Below are the code and all the weights of a small trained network. Each question names an input and a target symbol and asks about switching units off, where a switched-off unit gives its printed mean instead of its output.

import numpy as np


def w(rows, s, z=0):
    codes = np.array(rows[::2]) - 128.0
    scale = np.full(codes.shape[1], s)
    scale[-1] = z or s
    return codes * scale


def f(y):
    return np.maximum(y, 0)


def softmax(a):
    e = np.exp(a - a.max(-1, keepdims=True))
    return e / e.sum(-1, keepdims=True)


def log_softmax(a):
    a = a - a.max(-1, keepdims=True)
    return a - np.log(np.exp(a).sum(-1, keepdims=True))


def net(x, mask):
    ids = ['ΓΞΩαβεηλμστψ'.index(c) for c in x.split()]
    T = len(ids)
    res = E[ids] + P[:T]
    u = 0
    for l in range(2):
        r = res
        for j in range(2):
            rows = slice(4 * j, 4 * j + 4)
            q, k, v = (r @ M[l][rows].T for M in (Q, K, V))
            z = softmax(np.where(np.tri(T) > 0, q @ k.T / 4**0.5, -1e9)) @ v
            o = O[l][rows]
            res = res + np.where(mask[u + j], z, o[:, -1]) @ o[:, :-1]
        u += 2
        y = f(res @ A[l][:, :-1].T + A[l][:, -1])
        res = res + np.where(mask[u : u + 8], y, B[l][:, -1]) @ B[l][:, :-1]
        u += 8
    return log_softmax(res[-1] @ U[:, :-1].T + U[:, -1])


Q, K, V, O, A, B = {}, {}, {}, {}, {}, {}
E = w([
[158,173,104,148,145],'Γ',
[54,105,90,100,85],'Ξ',
[152,102,119,139,145],'Ω',
[152,137,148,108,129],'α',
[207,131,101,87,93],'β',
[137,60,145,110,128],'ε',
[134,121,132,79,75],'η',
[95,138,51,148,253],'λ',
[99,152,134,119,162],'μ',
[125,137,189,92,142],'σ',
[146,86,176,97,184],'τ',
[121,107,95,161,100],'ψ',
],0.033)
P = w([
[83,59,142,96,143],'0',
[253,137,40,65,136],'1',
[46,88,193,166,79],'2',
[240,137,49,80,118],'3',
[46,98,206,169,82],'4',
[242,140,61,93,116],'5',
[46,92,204,166,83],'6',
[246,136,65,96,101],'7',
[48,100,206,174,89],'8',
[251,140,78,111,92],'9',
[48,101,204,168,90],'10',
],0.0071)
Q[0] = w([
[148,3,160,145,204],'0.h1',
[121,174,122,142,137],'0.h1',
[67,196,72,187,145],'0.h1',
[113,55,199,143,181],'0.h1',
[88,177,175,84,115],'0.h2',
[86,161,148,170,123],'0.h2',
[255,137,120,65,126],'0.h2',
[224,180,206,133,154],'0.h2',
],0.0095)
K[0] = w([
[139,104,125,133,158],'0.h1',
[127,124,167,140,97],'0.h1',
[95,146,148,120,173],'0.h1',
[102,156,112,150,108],'0.h1',
[127,145,168,82,126],'0.h2',
[85,135,103,162,134],'0.h2',
[238,76,252,113,68],'0.h2',
[162,117,165,123,138],'0.h2',
],0.012)
V[0] = w([
[132,166,78,138,78],'0.h1',
[68,128,113,85,196],'0.h1',
[91,161,139,38,161],'0.h1',
[146,80,172,174,143],'0.h1',
[89,168,157,1,113],'0.h2',
[70,122,62,158,165],'0.h2',
[138,211,142,153,117],'0.h2',
[136,216,137,160,66],'0.h2',
],0.0079)
O[0] = w([
[255,229,134,164,87,103],'0.h1',
[189,160,113,133,170,194],'0.h1',
[91,176,83,108,153,166],'0.h1',
[199,194,71,134,87,114],'0.h1',
[71,162,148,105,168,146],'0.h2',
[30,123,119,79,74,175],'0.h2',
[103,125,142,70,151,63],'0.h2',
[78,138,50,108,158,2],'0.h2',
],0.0054,0.007)
A[0] = w([
[143,229,92,88,55,49],'0.n1',
[201,141,34,88,125,227],'0.n2',
[128,153,141,52,162,102],'0.n3',
[204,169,2,178,135,18],'0.n4',
[8,178,46,250,132,159],'0.n5',
[79,194,127,110,71,175],'0.n6',
[217,251,186,127,158,154],'0.n7',
[99,164,115,212,102,253],'0.n8',
],0.0096,0.0057)
B[0] = w([
[63,74,200,114,142,155],'0.n1',
[135,168,100,206,34,244],'0.n2',
[147,98,186,113,26,179],'0.n3',
[46,131,34,61,190,193],'0.n4',
[162,75,140,202,77,254],'0.n5',
[141,52,211,143,170,171],'0.n6',
[150,147,65,46,54,245],'0.n7',
[53,2,147,91,154,184],'0.n8',
],0.0076,0.0084)
Q[1] = w([
[101,214,170,141,142],'1.h1',
[166,167,87,163,88],'1.h1',
[5,204,127,169,220],'1.h1',
[179,140,113,48,51],'1.h1',
[158,155,24,133,142],'1.h2',
[70,114,130,180,106],'1.h2',
[133,151,96,142,113],'1.h2',
[163,190,77,160,132],'1.h2',
],0.011)
K[1] = w([
[142,226,173,195,199],'1.h1',
[160,197,161,178,129],'1.h1',
[6,162,42,114,149],'1.h1',
[200,97,210,40,61],'1.h1',
[189,208,199,183,82],'1.h2',
[2,62,31,224,157],'1.h2',
[67,119,183,87,44],'1.h2',
[237,145,142,105,183],'1.h2',
],0.0062)
V[1] = w([
[188,209,110,93,119],'1.h1',
[121,219,183,174,122],'1.h1',
[204,57,147,86,146],'1.h1',
[81,103,114,225,240],'1.h1',
[64,200,85,122,112],'1.h2',
[170,75,155,55,122],'1.h2',
[8,2,74,119,191],'1.h2',
[33,122,127,126,70],'1.h2',
],0.0074)
O[1] = w([
[117,21,150,125,135,96],'1.h1',
[104,76,2,217,166,33],'1.h1',
[133,158,68,205,241,206],'1.h1',
[117,39,143,103,127,11],'1.h1',
[93,92,79,139,137,97],'1.h2',
[136,80,162,13,94,156],'1.h2',
[79,98,77,174,138,254],'1.h2',
[108,152,152,145,93,181],'1.h2',
],0.006,0.01)
A[1] = w([
[45,155,86,83,102,172],'1.n1',
[171,68,148,145,56,189],'1.n2',
[205,101,95,145,79,117],'1.n3',
[179,81,144,102,70,1],'1.n4',
[60,125,185,142,125,217],'1.n5',
[79,189,143,139,165,109],'1.n6',
[100,94,248,121,215,112],'1.n7',
[143,173,145,152,88,217],'1.n8',
],0.012,0.0077)
B[1] = w([
[181,51,232,34,129,221],'1.n1',
[98,181,204,158,202,238],'1.n2',
[130,50,83,193,100,210],'1.n3',
[194,147,191,135,20,179],'1.n4',
[160,189,71,80,60,245],'1.n5',
[95,2,86,156,73,147],'1.n6',
[197,133,30,155,117,188],'1.n7',
[9,164,95,175,229,231],'1.n8',
],0.0082,0.012)
U = w([
[151,36,172,89,156,162],'Γ',
[81,120,156,90,77,80],'Ξ',
[156,73,223,182,193,145],'Ω',
[88,158,128,81,245,254],'α',
[157,182,122,182,84,106],'β',
[214,80,158,133,127,131],'ε',
[151,155,191,92,126,103],'η',
[87,64,88,147,119,135],'λ',
[164,115,76,114,42,117],'μ',
[154,128,72,37,130,75],'σ',
[170,147,29,140,168,149],'τ',
[57,165,183,176,148,115],'ψ',
],0.011,0.0099)

Each question gives the input, a string of symbols that net reads in full, and the target symbol t.
The units are the heads (4 rows each of Q, K, V and O) and the neurons (one row each of A and B). Each row of codes is followed by its name. A weight is (code - 128) times the scale printed after its matrix; where a second scale follows, it is the last column's (O, A, B and U).
mask holds one flag per unit, layer by layer, with each layer's heads first. A switched-off unit (its flag False) gives its mean, the last column of its rows in O or B, instead of its output. The means were averaged over made-up inputs and are rounded, as every weight is.
A unit's drop is (log p(t) with every unit on - log p(t) with that unit switched off) / (log p(t) with every unit on - log p(t) with every unit switched off).
The circuit of an input: a set's keep is (log p(t) with only the set's units on - log p(t) with every unit switched off) / (log p(t) with every unit on - log p(t) with every unit switched off). Starting from the 12 units with the biggest drops (on a tie, the unit counted first), units are removed one at a time, each time the one whose removal leaves the highest keep (on an exact tie, the one counted first), for as long as the keep stays at least 0.8.
units of the circuit, in order: the units of the circuit, biggest drop first
most important unit: the unit with the biggest drop
top k neurons: the k neurons with the biggest drops, biggest first
top k neurons in layer l: the k neurons of layer l with the biggest drops, biggest first
input α σ Ω τ σ λ μ ε, target Ω: most important unit -> 1.n5
input ψ Ω β β ε ψ ε, target ψ: units of the circuit, in order -> [1.n1 1.n2]
input ψ τ λ τ β Ω Ω α λ σ Γ, target λ: units of the circuit, in order -> [0.n8 1.h2]
input α Ω Γ σ Ξ μ τ μ, target α: units of the circuit, in order -> [1.n4 0.n5]
input τ τ λ σ σ β ψ λ β Ω σ, target λ: top 3 neurons -> [1.n6 1.n2 0.n4]
input Γ λ λ σ, target η: top 3 neurons -> [0.n7 1.n4 0.n3]
input Ξ μ λ β ψ μ τ λ Ω, target λ: top 3 neurons in layer 0 -> [0.n4 0.n7 0.n6]
input τ η σ σ μ Ω τ, target τ: units of the circuit, in order -> [1.n7 1.n1]
input λ Γ σ Γ Ξ η ε, target Ξ: top 4 neurons in layer 0 -> [0.n5 0.n2 0.n8 0.n6]
input ε μ τ η λ α λ σ λ τ, target ε: units of the circuit, in order -> [1.h2 0.h2 1.n4 0.n7]
input η η ε ε Ω σ λ α, target β: top 3 neurons -> [1.n4 0.n7 1.n1]
input α τ ψ τ β, target β: units of the circuit, in order -> [0.n2 1.n2]
input μ λ ε τ λ τ α, target α: top 2 neurons in layer 0 -> [0.n7 0.n5]
input τ β Ξ ψ, target λ: most important unit -> 0.n2
input β μ μ ψ α λ η, target λ: top 3 neurons in layer 0 -> [0.n4 0.n7 0.n2]
input ψ ε μ Ξ ψ α σ Ω, target τ: top 2 neurons in layer 1 -> [1.n1 1.n3]
input μ Ω σ ψ ε μ ψ λ σ η α, target α: top 3 neurons in layer 0 -> [0.n5 0.n7 0.n2]
input λ τ ψ λ α λ μ α μ λ Γ, target λ: units of the circuit, in order -> [1.h2 0.n8 0.n4]
input η λ σ λ Ω ψ σ λ σ, target λ: top 3 neurons -> [1.n6 0.n4 1.n2]
input α ψ ε Γ, target σ: units of the circuit, in order -> [0.n4 1.n1 0.n7]
input σ β λ η, target ψ: top 2 neurons in layer 0 -> [0.n2 0.n1]
input σ λ Γ ε β τ ε ψ, target λ: most important unit -> 0.n8
input λ Γ ψ, target ψ: top 2 neurons in layer 0 -> [0.n5 0.n4]
input λ τ η, target τ: top 3 neurons -> [0.n7 0.n6 0.n2]
input Ξ η β, target β: top 2 neurons in layer 1 -> [1.n4 1.n3]
input λ σ η ε λ Ω Ω, target λ: top 2 neurons in layer 0 -> [0.n6 0.n4]
input ψ λ λ ψ λ, target λ: most important unit -> 0.n5
input ψ ε Ω λ ε λ λ σ ε, target λ: top 2 neurons in layer 1 -> [1.n2 1.n4]
input τ λ α μ β ε α α, target β: top 2 neurons in layer 0 -> [0.n7 0.n2]
